What each symbol does to the nodes:
jf: ψ>hp, ζ>ls, τ>zj, π>qj, η>gb
bd: ψ>cp, ζ>bc, τ>fp, π>tr, η>sq
rt: ψ>zj, ζ>gr, τ>fj, π>hl, η>zm
mb: ψ>zc, ζ>gj, τ>hn, π>sm, η>lq
jq: ψ>jm, ζ>gq, τ>pc, π>fl, η>td
dc: ψ>rn, ζ>rt, τ>hr, π>hj, η>hl
tp: ψ>hj, ζ>nr, τ>gj, π>fq, η>hr
hj: ψ>gr, ζ>hl, τ>tp, π>qp, η>dc
pp: ψ>hc, ζ>bd, τ>pf, π>zz, η>tr
qj: ψ>sl, ζ>gb, τ>tc, π>gf, η>jf
td: ψ>qg, ζ>mc, τ>sn, π>jq, η>gq
hc: ψ>tj, ζ>cp, τ>pp, π>bc, η>hz
fz: ψ>lq, ζ>fs, τ>bc, π>hn, η>tj
sg: ψ>gq, ζ>fl, τ>dp, π>sn, η>qc
tz: ψ>ls, ζ>qj, τ>gr, π>rc, η>gf
pc: ψ>jq, ζ>sg, τ>sl, π>nc, η>sn
qg: ψ>lh, ζ>lg, τ>td, π>jm, η>dl
hz: ψ>fs, ζ>hn, τ>tr, π>hc, η>cp
tj: ψ>gj, ζ>sm, τ>hc, π>fz, η>fs
sm: ψ>gs, ζ>lq, τ>cp, π>fs, η>mb
hl: ψ>tc, ζ>zm, τ>nr, π>dc, η>rt
fp: ψ>bd, ζ>zz, τ>lh, π>tq, η>qr
sl: ψ>pc, ζ>dp, τ>qj, π>hq, η>hp
gr: ψ>tz, ζ>tc, τ>hj, π>zm, η>rn
rl: ψ>hb, ζ>qg, τ>fl, π>mc, η>jm
dl: ψ>qt, ζ>hb, τ>gq, π>qg, η>lg
tq: ψ>tr, ζ>qr, τ>cz, π>pf, η>fp
jp: ψ>zz, ζ>tq, τ>lg, π>qt, η>pf
zm: ψ>rc, ζ>rn, τ>qp, π>rt, η>gr
tc: ψ>qj, ζ>rc, τ>hl, π>rn, η>zj
qc: ψ>mc, ζ>jq, τ>ml, π>sg, η>fl
fj: ψ>rt, ζ>hj, τ>zc, π>nr, η>qp
hr: ψ>dc, ζ>fj, τ>zq, π>tp, η>nr
sn: ψ>td, ζ>qc, τ>hp, π>pc, η>sg
gs: ψ>nr, ζ>fq, τ>sm, π>zq, η>zc
qr: ψ>sq, ζ>pp, τ>qt, π>fp, η>zz
zj: ψ>jf, ζ>tz, τ>rt, π>tc, η>rc
cz: ψ>tq, ζ>qt, τ>jm, π>hb, η>lh
ls: ψ>ml, ζ>sl, τ>tz, π>gb, η>hq
rc: ψ>gb, ζ>gf, τ>zm, π>zj, η>tz
gf: ψ>hq, ζ>jf, τ>rn, π>tz, η>qj
fl: ψ>rl, ζ>td, τ>nc, π>qc, η>jq
nc: ψ>fl, ζ>sn, τ>hq, π>ml, η>pc
hb: ψ>pf, ζ>lh, τ>rl, π>lg, η>cz
qt: ψ>qr, ζ>pf, τ>dl, π>lh, η>jp
bc: ψ>fz, ζ>hz, τ>zz, π>sq, η>hc
hp: ψ>sn, ζ>ml, τ>jf, π>sl, η>dp
lg: ψ>jp, ζ>cz, τ>mc, π>dl, η>hb
gb: ψ>dp, ζ>hq, τ>rc, π>jf, η>ls
fs: ψ>zq, ζ>mb, τ>hz, π>tj, η>sm
ml: ψ>qc, ζ>pc, τ>ls, π>dp, η>nc
zc: ψ>fj, ζ>tp, τ>mb, π>gs, η>fq
hq: ψ>nc, ζ>hp, τ>gf, π>ls, η>sl
gj: ψ>tp, ζ>gs, τ>tj, π>lq, η>zq
sq: ψ>hn, ζ>hc, τ>qr, π>bd, η>bc
dp: ψ>sg, ζ>nc, τ>gb, π>hp, η>ml
pf: ψ>pp, ζ>fp, τ>hb, π>jp, η>tq
qp: ψ>zm, ζ>dc, τ>fq, π>fj, η>hj
nr: ψ>hl, ζ>qp, τ>gs, π>hr, η>fj
tr: ψ>hz, ζ>sq, τ>tq, π>pp, η>bd
lh: ψ>fp, ζ>jp, τ>qg, π>cz, η>qt
lq: ψ>fq, ζ>zq, τ>fz, π>mb, η>gj
zq: ψ>hr, ζ>zc, τ>fs, π>gj, η>gs
cp: ψ>sm, ζ>fz, τ>bd, π>hz, η>hn
jm: ψ>cz, ζ>dl, τ>jq, π>rl, η>qg
rn: ψ>gf, ζ>zj, τ>dc, π>gr, η>tc
hn: ψ>mb, ζ>tj, τ>sq, π>cp, η>fz
fq: ψ>qp, ζ>hr, τ>lq, π>zc, η>tp
mc: ψ>lg, ζ>jm, τ>qc, π>gq, η>rl
zz: ψ>bc, ζ>tr, τ>jp, π>qr, η>pp
gq: ψ>dl, ζ>rl, τ>sg, π>td, η>mc

The rows follow the links: the fewer symbols apart two nodes are, the more alike their rows tend to be.

Here are some nodes, each with a row of numbers. One shown again gets a slightly different row.
pf
-355 -348 -28 365 -67 -41 -169 354 -154 -149 -152 74 -361 -285 -281 308 11 -649 466 -108 -186 -364 453 -111 -328 374 71 68 30 117 -148 157 -230 -152 57 248 6 -301 -499 137 -897 187 812 -785 844 80 268 377 490
zc
-622 203 560 64 296 -73 -795 121 5 -279 -138 502 127 -393 -170 -318 235 263 -462 364 166 259 -86 227 529 -71 -46 -579 -306 -337 954 -334 -58 72 3 442 -73 557 -135 -148 248 -117 312 -319 -72 -396 287 -531 463
nr
132 -427 665 -330 377 25 -453 -180 96 67 520 207 437 -137 362 -207 -397 988 -154 17 228 216 -209 170 385 143 -393 -525 -102 -84 240 -313 -3 234 12 -77 130 643 256 -325 706 -15 -657 55 -637 119 -54 -662 -33
cz
-80 -162 -437 308 -71 -214 935 -65 112 -37 -190 -153 -120 75 -168 427 -24 -704 353 -497 60 -396 -49 -75 -462 83 -403 459 16 234 -1090 693 161 -10 -70 31 -316 -361 -177 166 -835 -9 108 -501 -270 146 -164 294 -23
nc
1001 -629 -362 -241 -393 156 318 118 -358 477 298 -199 -173 350 -78 194 -493 -364 352 -133 -183 -135 353 -389 -292 94 214 471 333 274 -261 -156 -51 178 -87 -335 -149 -501 -86 -244 -50 20 -562 499 650 272 -526 411 248
hn
-586 -812 722 80 465 -437 -100 -255 167 -368 4 326 -149 -233 268 -268 -24 481 725 14 -188 -327 74 8 125 714 -497 -98 16 189 -320 389 -299 -626 -87 55 137 -105 63 471 58 201 112 -764 -443 662 81 -147 -95
sl
488 -553 -31 -761 -146 -56 283 -30 325 682 120 -37 97 -280 -335 -564 -125 -482 397 -61 291 -40 -148 -92 522 -369 -115 509 82 512 -274 -383 -63 32 -679 -132 -204 -231 -357 -70 -125 -278 -455 513 -411 -405 -678 232 243
tp
-251 -175 826 -273 409 28 -849 22 164 -60 341 373 390 -394 69 -333 -152 754 -132 183 318 245 -234 245 589 21 -217 -635 -176 -196 731 -532 -151 202 -104 252 99 734 29 -238 482 -105 -96 -186 -363 -108 148 -549 164
rn
303 -53 53 -169 -110 -296 -539 78 -567 94 -201 350 -400 221 -194 -517 206 -152 -61 646 -228 103 295 -275 461 124 405 120 202 60 1001 -169 -178 -480 -165 56 -276 -493 56 104 840 -199 -99 710 575 197 -260 21 294
tz
617 565 -83 -559 -102 394 -437 -127 -162 9 98 -113 -49 504 110 184 10 39 -746 248 158 374 -246 -47 86 -207 321 -147 356 -308 622 -513 104 406 81 -115 -230 149 90 -91 903 -372 -132 1090 147 -184 134 -128 -331
pc
956 -323 -545 -45 -449 289 435 71 -366 501 226 -326 -197 415 -4 379 -405 -386 166 -136 -271 -97 393 -365 -419 72 370 422 258 200 -287 -50 132 180 67 -270 -207 -408 -78 -286 -40 87 -357 562 803 243 -381 415 157
qt
-323 -275 -258 453 -124 -275 476 202 -45 2 -414 -6 -289 -128 -243 286 65 -831 391 -221 -20 -340 351 -140 -337 177 -153 420 -39 253 -605 466 -14 -143 -116 231 -237 -504 -300 157 -970 83 410 -767 242 -43 -77 300 389
lh
-319 -143 -351 474 -157 -342 814 101 10 -105 -371 -90 -170 -30 -158 347 107 -731 356 -398 51 -386 210 -79 -327 72 -289 520 -28 276 -820 681 50 -95 -98 179 -317 -505 -232 122 -930 36 203 -672 25 -8 -166 351 247
sm
-322 -86 316 612 80 -556 -138 -62 -370 -633 -112 308 -319 557 303 548 -100 252 -302 113 -177 -59 250 -40 -371 780 -320 -204 204 -261 74 732 -57 -82 330 407 -505 -152 310 63 530 82 -41 -568 220 737 298 -385 176
ml
1018 -778 -158 -471 -290 92 191 20 -146 608 350 -173 -154 147 -99 39 -563 -279 503 -136 -115 -114 317 -355 -66 105 50 575 367 402 -318 -261 -167 47 -322 -395 -175 -499 -221 -202 -67 -61 -499 535 353 223 -519 357 248
fl
150 784 -808 190 -466 416 311 290 -158 268 -336 -408 -106 133 -371 -10 340 -702 -283 98 -186 120 180 -146 -266 -559 815 346 -152 -63 154 -97 200 -55 169 -139 291 -281 -37 93 -486 50 331 526 654 -584 -13 439 -39

Each walk starts at a row. The symbols on each line, taken left to right, move it on to the next node.
Answer with the node's row; about right is enough.
---
-398 92 740 -190 402 -7 -896 37 111 -55 81 443 125 -395 5 -311 0 510 -260 308 224 209 -179 266 575 -76 -152 -544 -186 -283 814 -490 -124 114 -120 315 5 641 -122 -202 336 -122 143 -277 -274 -321 226 -468 356
π ζ ζ π ζ π π -> -35 -347 710 -388 400 49 -674 -152 224 7 513 306 389 -250 159 -251 -273 899 -95 77 235 247 -268 187 490 71 -321 -560 -122 -34 434 -472 -56 241 -86 8 135 673 30 -307 647 0 -321 -26 -501 -60 -5 -513 55
ζ ψ η ζ ζ τ ζ -> 176 -75 105 -110 -187 -554 -319 110 -514 215 -366 391 -403 102 -186 -697 335 -116 -122 592 -458 19 430 -206 533 45 287 136 157 228 843 43 -151 -581 -210 131 -410 -540 164 -36 822 -97 -234 617 445 233 -431 22 541
---
407 645 -980 246 -485 339 437 350 -327 208 -281 -454 -95 255 -324 112 157 -585 -316 23 -240 59 293 -119 -430 -523 717 405 -99 -22 -3 -40 201 65 229 -108 38 -355 -38 -72 -362 121 139 522 786 -364 -80 437 75
τ η π π τ ζ -> 375 -125 -134 -662 -97 -58 383 -76 363 566 28 -53 264 -255 -386 -629 35 -364 126 -67 391 75 -285 7 698 -608 -125 391 -3 351 -225 -318 30 121 -645 -89 -247 -63 -241 -213 -52 -395 -479 586 -708 -590 -649 196 146
ζ π ψ π π ψ π -> 612 408 -885 222 -527 326 534 162 -390 263 -80 -466 -179 507 -195 297 -18 -534 -223 8 -269 14 318 -183 -488 -320 674 454 56 29 -26 49 223 83 201 -233 -55 -469 31 -232 -266 109 -100 548 832 -126 -258 390 93
---
39 -75 -33 173 -209 -615 -21 55 -542 228 -381 322 -330 117 -281 -678 305 19 -46 551 -350 -21 375 -126 556 -48 198 237 -74 247 677 318 -55 -567 -208 98 -336 -573 241 -41 783 -84 -536 574 157 173 -576 -133 514
ζ ζ ψ τ ψ -> 390 735 -292 -507 -97 284 342 -97 258 307 46 -157 316 207 -160 -118 124 -160 -651 30 443 345 -459 132 309 -679 -35 123 58 -126 166 -302 186 372 -194 -96 -233 275 87 -209 400 -406 -365 916 -709 -726 -198 -158 -214
ζ π π π η ζ π -> 254 469 -256 -582 -42 140 470 -72 361 401 -9 -98 404 -33 -295 -363 157 -314 -388 -53 487 334 -486 161 524 -698 -101 221 5 51 -53 -258 252 372 -429 -123 -281 169 35 -279 210 -434 -449 786 -853 -708 -402 -106 -58
---
335 215 -211 -610 -61 23 454 -79 368 571 -60 -118 398 -194 -306 -514 93 -389 -41 -35 414 242 -479 64 637 -711 -137 291 -53 230 -26 -294 113 279 -549 -107 -286 91 -160 -179 77 -428 -341 601 -757 -743 -492 4 -10
ζ τ τ ψ τ ψ π -> 569 667 -144 -553 -190 344 -187 -156 30 121 52 -92 179 458 17 143 -14 -52 -833 136 332 463 -405 123 173 -383 222 -111 175 -309 512 -421 219 468 50 -70 -256 300 190 -146 776 -395 -181 1009 -202 -340 21 -112 -392
τ τ τ τ π -> -731 593 160 579 69 -325 -333 88 -394 -520 -412 436 -88 285 -34 334 312 30 -798 347 -29 129 184 111 -18 112 -76 -351 -156 -389 721 495 59 23 357 542 -517 142 121 -125 402 -54 213 -401 124 1 334 -474 514
---
-529 452 138 692 82 -489 -201 59 -453 -576 -369 350 -305 379 63 498 189 121 -673 267 -42 -6 213 53 -256 176 -34 -374 -53 -445 542 644 77 77 384 531 -538 34 225 -112 406 -51 146 -450 167 163 393 -464 379
τ ψ η τ τ ψ -> -270 -706 623 331 202 -551 -177 -222 -232 -486 73 362 -354 203 385 264 -197 367 343 49 -243 -247 229 -30 -164 924 -532 -160 233 -1 -198 543 -249 -384 142 87 -240 -201 238 255 383 183 -77 -589 -3 929 191 -201 -4
π π ψ ζ π η η -> -796 613 231 458 140 -286 -458 209 -276 -433 -343 464 -116 -6 -132 79 421 50 -795 380 129 109 -7 174 214 -138 -16 -487 -183 -396 884 265 26 84 241 568 -416 291 85 -85 295 -53 329 -432 39 -217 295 -563 545
---
662 343 -46 -599 -204 250 -576 -16 -209 56 111 124 -138 459 47 50 -36 -131 -574 442 -3 367 -110 -161 159 5 435 -192 468 -228 854 -589 -111 204 -32 -139 -207 -41 118 -52 929 -274 -23 1062 414 -29 122 52 -229
π τ η π τ ζ η -> 57 -164 -14 258 -14 -665 418 -156 -408 180 83 195 212 201 26 -366 -20 602 -131 169 -213 8 81 56 264 -136 -309 128 -259 165 147 578 247 -74 -62 -49 -273 -112 529 -317 885 -16 -1118 390 -529 155 -718 -532 194
τ π π τ π π ψ -> -723 448 431 287 231 -219 -658 194 -142 -339 -307 506 51 -205 -167 -124 343 136 -674 367 165 245 -72 227 384 -142 28 -558 -260 -348 952 -22 21 70 69 550 -218 351 89 -312 236 -52 295 -355 -62 -309 334 -486 489
---
-245 -462 449 443 146 -505 -241 -206 -370 -570 7 353 -335 366 460 483 -190 325 4 69 -240 -221 268 -62 -276 859 -425 -190 270 -46 21 691 -67 -210 241 238 -405 -253 294 83 459 102 46 -461 107 934 268 -310 64
η π π π -> -396 -823 676 185 257 -610 -252 -233 -21 -382 47 326 -251 -5 324 22 -154 439 597 42 -198 -307 131 24 14 850 -578 -156 122 95 -263 460 -242 -425 33 62 -50 -125 213 384 249 148 23 -684 -178 857 161 -93 -42
ψ ψ π τ π ψ ψ ζ -> 259 -306 328 -16 152 -262 132 -279 -120 56 445 128 368 114 376 -168 -285 994 -158 17 122 173 -165 149 185 116 -512 -148 -85 39 22 229 147 158 17 -141 -149 332 491 -416 847 -37 -1059 308 -667 280 -456 -643 -22
